Below are the code and all the weights of a small trained network. Each question names an input and a class and asks about switching units off, where a switched-off unit gives its printed mean instead of its output.

import numpy as np


def w(rows, s, z=0):
    codes = np.array(rows[::2]) - 128.0
    scale = np.full(codes.shape[1], s)
    scale[-1] = z or s
    return codes * scale


def norm(h):
    return h / np.sqrt((h * h).mean(-1, keepdims=True) + 1e-5)


def f(y):
    return np.maximum(y, 0)


def log_softmax(a):
    a = a - a.max(-1, keepdims=True)
    return a - np.log(np.exp(a).sum(-1, keepdims=True))


def net(x, mask):
    res = np.array(x, float).reshape(1, 3) / 4 @ E
    u = 0
    for l in range(4):
        y = f(norm(res) @ A[l][:, :-1].T + A[l][:, -1])
        res = res + np.where(mask[u : u + 3], y, B[l][:, -1]) @ B[l][:, :-1]
        u += 3
    return log_softmax(norm(res)[-1] @ U[:, :-1].T + U[:, -1])


A, B = {}, {}
E = w([
[250,103,87,22],'x0',
[119,253,65,68],'x1',
[129,128,135,129],'x2',
],0.0048)
A[0] = w([
[209,55,92,18,247],'L0N0',
[152,75,114,23,247],'L0N1',
[130,254,91,109,169],'L0N2',
],0.0071,0.0013)
B[0] = w([
[157,162,254,194,254],'L0N0',
[136,162,150,141,213],'L0N1',
[79,142,152,10,230],'L0N2',
],0.009,0.006)
A[1] = w([
[122,97,93,108,43],'L1N0',
[8,111,2,74,198],'L1N1',
[121,48,154,226,255],'L1N2',
],0.0075,0.0031)
B[1] = w([
[102,105,106,49,128],'L1N0',
[165,16,129,142,192],'L1N1',
[120,182,2,140,253],'L1N2',
],0.0081,0.0065)
A[2] = w([
[249,125,143,254,3],'L2N0',
[192,117,202,113,149],'L2N1',
[132,126,127,125,114],'L2N2',
],0.0087,0.0062)
B[2] = w([
[88,14,254,220,215],'L2N0',
[79,196,11,114,252],'L2N1',
[124,126,125,115,128],'L2N2',
],0.0069,0.0043)
A[3] = w([
[167,225,168,174,50],'L3N0',
[1,104,124,135,2],'L3N1',
[123,161,95,24,210],'L3N2',
],0.0096,0.0012)
B[3] = w([
[88,63,49,94,232],'L3N0',
[201,78,162,2,236],'L3N1',
[152,104,133,236,255],'L3N2',
],0.008,0.005)
U = w([
[112,90,6,146,18],'0',
[126,60,139,50,165],'1',
[140,110,174,197,252],'2',
[138,217,144,92,62],'3',
],0.026,0.0021)

Each question gives the input, the list of numbers given to net, and the class t.
The units are the neurons (one row each of A and B). Each row of codes is followed by its name. A weight is (code - 128) times the scale printed after its matrix; where a second scale follows, it is the last column's (A, B and U).
mask holds one flag per neuron, layer by layer. A switched-off neuron (its flag False) gives its mean, the last column of its row in B, instead of its output. The means were averaged over made-up inputs and are rounded, as every weight is.
A unit's drop is (log p(t) with every unit on - log p(t) with that unit switched off) / (log p(t) with every unit on - log p(t) with every unit switched off).
The circuit of an input: a set's keep is (log p(t) with only the set's units on - log p(t) with every unit switched off) / (log p(t) with every unit on - log p(t) with every unit switched off). Starting from all 12 units, units are removed one at a time, each time the one whose removal leaves the highest keep (on an exact tie, the one counted first), for as long as the keep stays at least 0.8.
circuit, biggest first: the units of the circuit, biggest drop first
most important unit: the unit with the biggest drop
top k neurons: the k neurons with the biggest drops, biggest first
top k neurons in layer l: the k neurons of layer l with the biggest drops, biggest first
drop when u is switched off: that unit's drop, to one decimal
input [5,0,-2], class 2: circuit, biggest first	(L0N0)
input [4,2,0], class 3: top 2 neurons	(L0N0; L1N2)
input [-7,-8,-6], class 0: circuit, biggest first	(L1N2; L0N0)
input [-1,6,3], class 1: top 3 neurons	(L0N2; L0N0; L1N2)
input [7,1,-1], class 3: top 2 neurons in layer 1	(L1N1; L1N2)
input [6,0,-8], class 2: top 3 neurons	(L0N0; L0N2; L2N0)
input [-1,6,-3], class 1: circuit, biggest first	(L0N0; L1N2)
input [5,2,-8], class 3: top 2 neurons	(L0N0; L1N2)
input [5,-1,2], class 2: top 2 neurons	(L0N0; L0N2)
input [-8,-5,2], class 0: top 2 neurons	(L1N2; L0N2)
input [7,0,-5], class 2: top 2 neurons	(L0N2; L0N0)
input [-2,-8,-4], class 0: top 3 neurons	(L0N0; L1N2; L0N2)
input [7,-4,4], class 2: top 2 neurons	(L2N0; L0N0)
input [-1,-1,-7], class 0: most important unit	L0N2
input [-1,4,-6], class 1: top 3 neurons	(L0N0; L0N2; L1N2)
input [2,-3,6], class 2: top 2 neurons	(L0N2; L2N0)
input [7,1,5], class 3: top 2 neurons in layer 0	(L0N0; L0N1)
input [3,-7,3], class 2: drop when L2N0 is switched off	3.6
input [6,-7,1], class 2: drop when L2N1 is switched off	0.0
input [-2,5,8], class 1: most important unit	L0N0
input [-8,-1,-5], class 0: drop when L0N2 is switched off	1.7
